Below is a small trained network, with its code and all its weights. Each question gives an input and a target symbol and asks what happens when units are switched off, that is, made to give their printed mean instead of their output.

import numpy as np


def w(rows, s, z=0):
    codes = np.array(rows[::2]) - 128.0
    scale = np.full(codes.shape[1], s)
    scale[-1] = z or s
    return codes * scale


def norm(h):
    return h / np.sqrt((h * h).mean(-1, keepdims=True) + 1e-5)


def softmax(a):
    e = np.exp(a - a.max(-1, keepdims=True))
    return e / e.sum(-1, keepdims=True)


def log_softmax(a):
    a = a - a.max(-1, keepdims=True)
    return a - np.log(np.exp(a).sum(-1, keepdims=True))


def net(x, mask):
    ids = ['αβγδεζηθλμξπστφψ'.index(c) for c in x.split()]
    T = len(ids)
    res = E[ids] + P[:T]
    u = 0
    for l in range(3):
        r = norm(res)
        for j in range(3):
            rows = slice(2 * j, 2 * j + 2)
            q, k, v = (r @ M[l][rows].T for M in (Q, K, V))
            z = softmax(np.where(np.tri(T) > 0, q @ k.T / 2**0.5, -1e9)) @ v
            o = O[l][rows]
            res = res + np.where(mask[u + j], z, o[:, -1]) @ o[:, :-1]
        u += 3
    return log_softmax(norm(res)[-1] @ U[:, :-1].T + U[:, -1])


Q, K, V, O = {}, {}, {}, {}
E = w([
[144,162,87,123,110,80,90,103,95,90,125,169],'α',
[160,136,68,94,141,52,59,76,95,108,118,175],'β',
[176,137,101,170,98,123,92,154,120,41,101,181],'γ',
[186,135,147,119,68,93,248,111,164,56,139,140],'δ',
[148,112,138,110,129,130,253,121,157,51,108,173],'ε',
[196,215,81,133,110,94,91,55,121,152,110,130],'ζ',
[104,79,147,97,50,122,161,163,170,90,129,110],'η',
[152,131,79,193,46,131,121,84,112,130,80,123],'θ',
[72,92,107,160,91,161,113,118,96,111,42,111],'λ',
[137,85,63,130,120,133,120,70,94,141,124,90],'μ',
[122,148,38,122,131,197,136,118,89,115,120,106],'ξ',
[83,179,150,118,137,167,225,108,100,148,110,210],'π',
[132,131,116,199,178,216,79,145,134,97,138,91],'σ',
[128,176,168,71,147,147,245,96,98,141,168,123],'τ',
[157,125,124,204,128,149,157,155,69,117,228,163],'φ',
[159,164,143,132,160,119,122,169,69,161,54,151],'ψ',
],0.023)
P = w([
[49,180,105,161,121,81,97,109,169,4,159,109],'0',
[86,168,81,162,132,88,114,110,134,70,127,121],'1',
[110,148,92,150,132,112,126,129,113,102,129,104],'2',
[134,124,100,147,117,127,141,136,102,155,116,115],'3',
[154,119,107,142,105,138,150,145,85,179,112,115],'4',
[178,104,119,138,93,160,164,157,70,211,105,113],'5',
],0.015)
Q[0] = w([
[141,101,71,142,136,160,184,116,2,115,93,107],'0.h1',
[54,148,115,139,195,174,157,89,179,188,89,103],'0.h1',
[192,136,107,175,104,111,197,153,58,108,66,218],'0.h2',
[141,147,29,153,197,115,147,89,57,116,87,148],'0.h2',
[171,105,122,124,134,78,107,174,130,143,132,155],'0.h3',
[131,154,88,105,101,168,91,128,98,96,38,172],'0.h3',
],0.0073)
K[0] = w([
[161,98,178,136,155,192,183,164,79,247,101,142],'0.h1',
[107,135,140,136,193,126,128,113,74,61,146,183],'0.h1',
[211,66,131,144,131,133,200,104,105,255,96,144],'0.h2',
[165,139,142,186,148,229,134,89,71,223,127,123],'0.h2',
[145,109,118,156,65,101,118,171,90,167,84,121],'0.h3',
[166,70,138,114,163,209,87,103,164,174,63,96],'0.h3',
],0.008)
V[0] = w([
[42,173,147,159,14,170,159,105,170,114,211,61],'0.h1',
[43,53,103,96,186,166,116,105,98,98,166,251],'0.h1',
[90,169,159,222,180,158,149,45,103,211,167,78],'0.h2',
[190,226,112,133,235,135,136,213,105,119,85,199],'0.h2',
[75,186,206,176,103,152,136,122,1,136,128,119],'0.h3',
[87,138,121,86,59,80,116,189,155,171,118,160],'0.h3',
],0.0053)
O[0] = w([
[213,169,145,142,200,150,103,16,183,120,95,159,253],'0.h1',
[214,156,253,85,43,200,118,65,50,102,142,65,135],'0.h1',
[140,62,78,161,188,140,182,131,185,81,136,17,68],'0.h2',
[114,153,173,145,146,199,115,72,162,116,161,162,104],'0.h2',
[81,145,88,189,162,40,196,124,150,101,91,127,150],'0.h3',
[144,109,132,188,162,180,153,59,170,236,115,194,122],'0.h3',
],0.0076,0.003)
Q[1] = w([
[164,96,168,55,186,136,190,103,211,1,128,55],'1.h1',
[112,153,249,62,151,100,121,250,246,206,175,216],'1.h1',
[11,91,143,75,64,180,175,146,188,27,255,88],'1.h2',
[86,77,126,112,70,86,154,118,151,178,111,206],'1.h2',
[166,127,235,43,102,149,151,128,173,133,105,96],'1.h3',
[238,165,76,123,155,207,156,93,56,175,34,179],'1.h3',
],0.0071)
K[1] = w([
[125,178,128,141,132,69,180,107,207,11,189,145],'1.h1',
[142,147,91,83,23,87,85,73,163,16,63,140],'1.h1',
[115,171,132,112,88,47,97,95,171,49,165,144],'1.h2',
[255,119,94,102,102,89,124,163,117,147,114,186],'1.h2',
[167,136,165,75,76,68,135,52,210,71,140,84],'1.h3',
[186,75,94,120,119,137,156,119,41,190,161,139],'1.h3',
],0.0086)
V[1] = w([
[96,104,173,241,150,120,108,127,103,121,215,135],'1.h1',
[86,167,156,139,102,111,212,103,90,99,184,188],'1.h1',
[185,185,168,129,144,172,137,150,147,172,93,153],'1.h2',
[136,86,145,105,102,255,128,84,128,160,123,81],'1.h2',
[96,125,71,137,157,115,72,158,152,175,80,154],'1.h3',
[165,115,79,188,97,189,158,103,96,92,165,105],'1.h3',
],0.0078)
O[1] = w([
[169,96,226,167,107,156,114,96,110,110,220,50,87],'1.h1',
[36,87,95,166,38,157,69,84,150,202,156,175,211],'1.h1',
[77,135,122,150,162,155,88,176,2,152,224,165,19],'1.h2',
[166,67,86,77,160,122,109,111,65,61,95,149,2],'1.h2',
[96,156,128,175,159,213,119,175,134,65,163,102,158],'1.h3',
[160,67,146,68,78,157,69,60,129,103,156,178,201],'1.h3',
],0.008,0.0054)
Q[2] = w([
[149,47,120,124,102,110,125,28,133,60,91,109],'2.h1',
[191,162,36,187,151,126,86,188,58,141,67,143],'2.h1',
[121,72,167,98,81,42,108,173,250,109,72,101],'2.h2',
[141,110,67,178,85,127,39,150,82,106,99,86],'2.h2',
[124,118,192,98,205,141,129,90,136,117,160,72],'2.h3',
[135,131,197,80,126,79,134,137,73,221,142,105],'2.h3',
],0.012)
K[2] = w([
[137,116,152,107,143,206,175,23,157,107,177,76],'2.h1',
[103,70,89,82,131,196,152,180,115,204,85,76],'2.h1',
[140,90,156,52,48,108,86,173,227,110,108,107],'2.h2',
[160,73,80,220,185,134,2,203,126,171,148,88],'2.h2',
[65,155,133,127,153,61,60,86,142,93,145,115],'2.h3',
[118,103,166,143,119,126,51,145,142,95,124,203],'2.h3',
],0.011)
V[2] = w([
[156,167,51,89,139,213,129,125,156,120,226,145],'2.h1',
[225,99,91,133,132,49,138,137,196,172,209,136],'2.h1',
[139,130,130,52,126,183,230,84,174,162,138,212],'2.h2',
[92,122,131,125,103,50,171,41,143,55,151,153],'2.h2',
[90,177,110,2,189,102,170,117,97,233,132,68],'2.h3',
[99,134,51,113,138,202,22,178,89,176,137,144],'2.h3',
],0.0088)
O[2] = w([
[77,164,101,25,68,186,184,155,226,75,176,165,111],'2.h1',
[229,160,81,119,93,169,65,200,155,184,216,108,98],'2.h1',
[156,195,131,126,11,183,143,103,165,206,61,109,139],'2.h2',
[182,79,75,131,81,120,210,194,67,193,111,131,255],'2.h2',
[108,152,52,148,57,62,100,113,92,79,141,99,64],'2.h3',
[174,113,78,155,153,65,182,132,97,148,168,209,70],'2.h3',
],0.011,0.0098)
U = w([
[83,181,213,120,60,109,155,75,198,167,96,95,177],'α',
[111,128,93,138,92,90,179,178,46,215,159,115,116],'β',
[136,119,198,109,166,153,149,178,124,155,126,192,90],'γ',
[76,171,144,103,149,158,68,180,167,133,118,125,156],'δ',
[76,136,177,65,115,169,70,157,59,135,104,130,115],'ε',
[110,183,85,164,147,110,148,166,200,112,178,96,160],'ζ',
[180,186,108,180,156,180,68,73,89,132,106,136,101],'η',
[171,113,88,175,200,154,145,173,199,148,105,117,74],'θ',
[148,100,169,175,154,107,173,61,79,105,68,81,128],'λ',
[192,106,81,119,139,136,111,165,120,113,92,21,76],'μ',
[101,111,79,74,141,154,180,126,157,76,88,167,73],'ξ',
[57,44,113,144,102,159,96,47,101,159,122,167,3],'π',
[135,144,178,88,175,144,131,118,131,57,155,68,255],'σ',
[64,117,58,160,81,152,49,94,138,94,122,74,90],'τ',
[172,44,151,154,106,177,86,89,123,146,180,97,123],'φ',
[8,128,120,194,155,123,149,131,147,145,186,96,247],'ψ',
],0.013,0.0065)

Each question gives the input, a string of symbols that net reads in full, and the target symbol t.
The units are the heads (2 rows each of Q, K, V and O). Each row of codes is followed by its name. A weight is (code - 128) times the scale printed after its matrix; where a second scale follows, it is the last column's (O and U).
mask holds one flag per head, layer by layer. A switched-off head (its flag False) gives its mean, the last column of its rows in O, instead of its output. The means were averaged over made-up inputs and are rounded, as every weight is.
A unit's drop is (log p(t) with every unit on - log p(t) with that unit switched off) / (log p(t) with every unit on - log p(t) with every unit switched off).
The circuit of an input: a set's keep is (log p(t) with only the set's units on - log p(t) with every unit switched off) / (log p(t) with every unit on - log p(t) with every unit switched off). Starting from all 9 units, units are removed one at a time, each time the one whose removal leaves the highest keep (on an exact tie, the one counted first), for as long as the keep stays at least 0.8.
units of the circuit, in order: the units of the circuit, biggest drop first
unit that matters most: the unit with the biggest drop
heads that matter: for each layer, one digit per head in row order, 1 if its drop is at least 0.15 and else 0, layers parted by /
drop of u: that unit's drop, to one decimal
input β β λ γ, target λ: units of the circuit, in order => (2.h1)
input β λ β φ β ξ, target φ: units of the circuit, in order => (1.h1; 1.h3)
input φ π β η σ, target σ: heads that matter => 000 / 000 / 010
input φ δ φ β λ, target φ: units of the circuit, in order => (1.h1; 2.h1)
input ξ τ τ η β, target τ: units of the circuit, in order => (0.h2; 2.h3)
input β β η μ, target μ: units of the circuit, in order => (1.h1; 2.h1)
input β φ η ξ α, target ξ: heads that matter => 000 / 000 / 100
input η σ λ μ, target σ: units of the circuit, in order => (1.h1; 2.h2)
input μ η λ, target μ: units of the circuit, in order => (1.h2; 2.h1; 1.h1)
input β β δ β β, target δ: heads that matter => 000 / 001 / 010
input δ ψ λ, target ψ: heads that matter => 100 / 000 / 000
input φ η β, target φ: heads that matter => 000 / 100 / 000
input φ λ δ η η, target β: heads that matter => 111 / 010 / 101
input β β γ, target γ: heads that matter => 000 / 000 / 001
input ψ λ σ, target ψ: units of the circuit, in order => (2.h2)
input φ η τ β, target τ: heads that matter => 000 / 000 / 001
input η λ σ δ σ, target σ: heads that matter => 000 / 000 / 000
input η δ φ μ β, target φ: heads that matter => 010 / 100 / 000
input η μ ξ δ ξ τ, target α: heads that matter => 000 / 000 / 010
input η ψ τ β η β, target η: unit that matters most => 2.h2
input β β β, target β: heads that matter => 100 / 000 / 000
input φ ξ η φ β μ, target φ: heads that matter => 010 / 101 / 000
input μ γ λ σ λ β, target σ: drop of 1.h1 => 0.2
input η λ β ξ β β, target ξ: drop of 2.h1 => 0.5
input β λ θ, target λ: drop of 2.h1 => 0.9
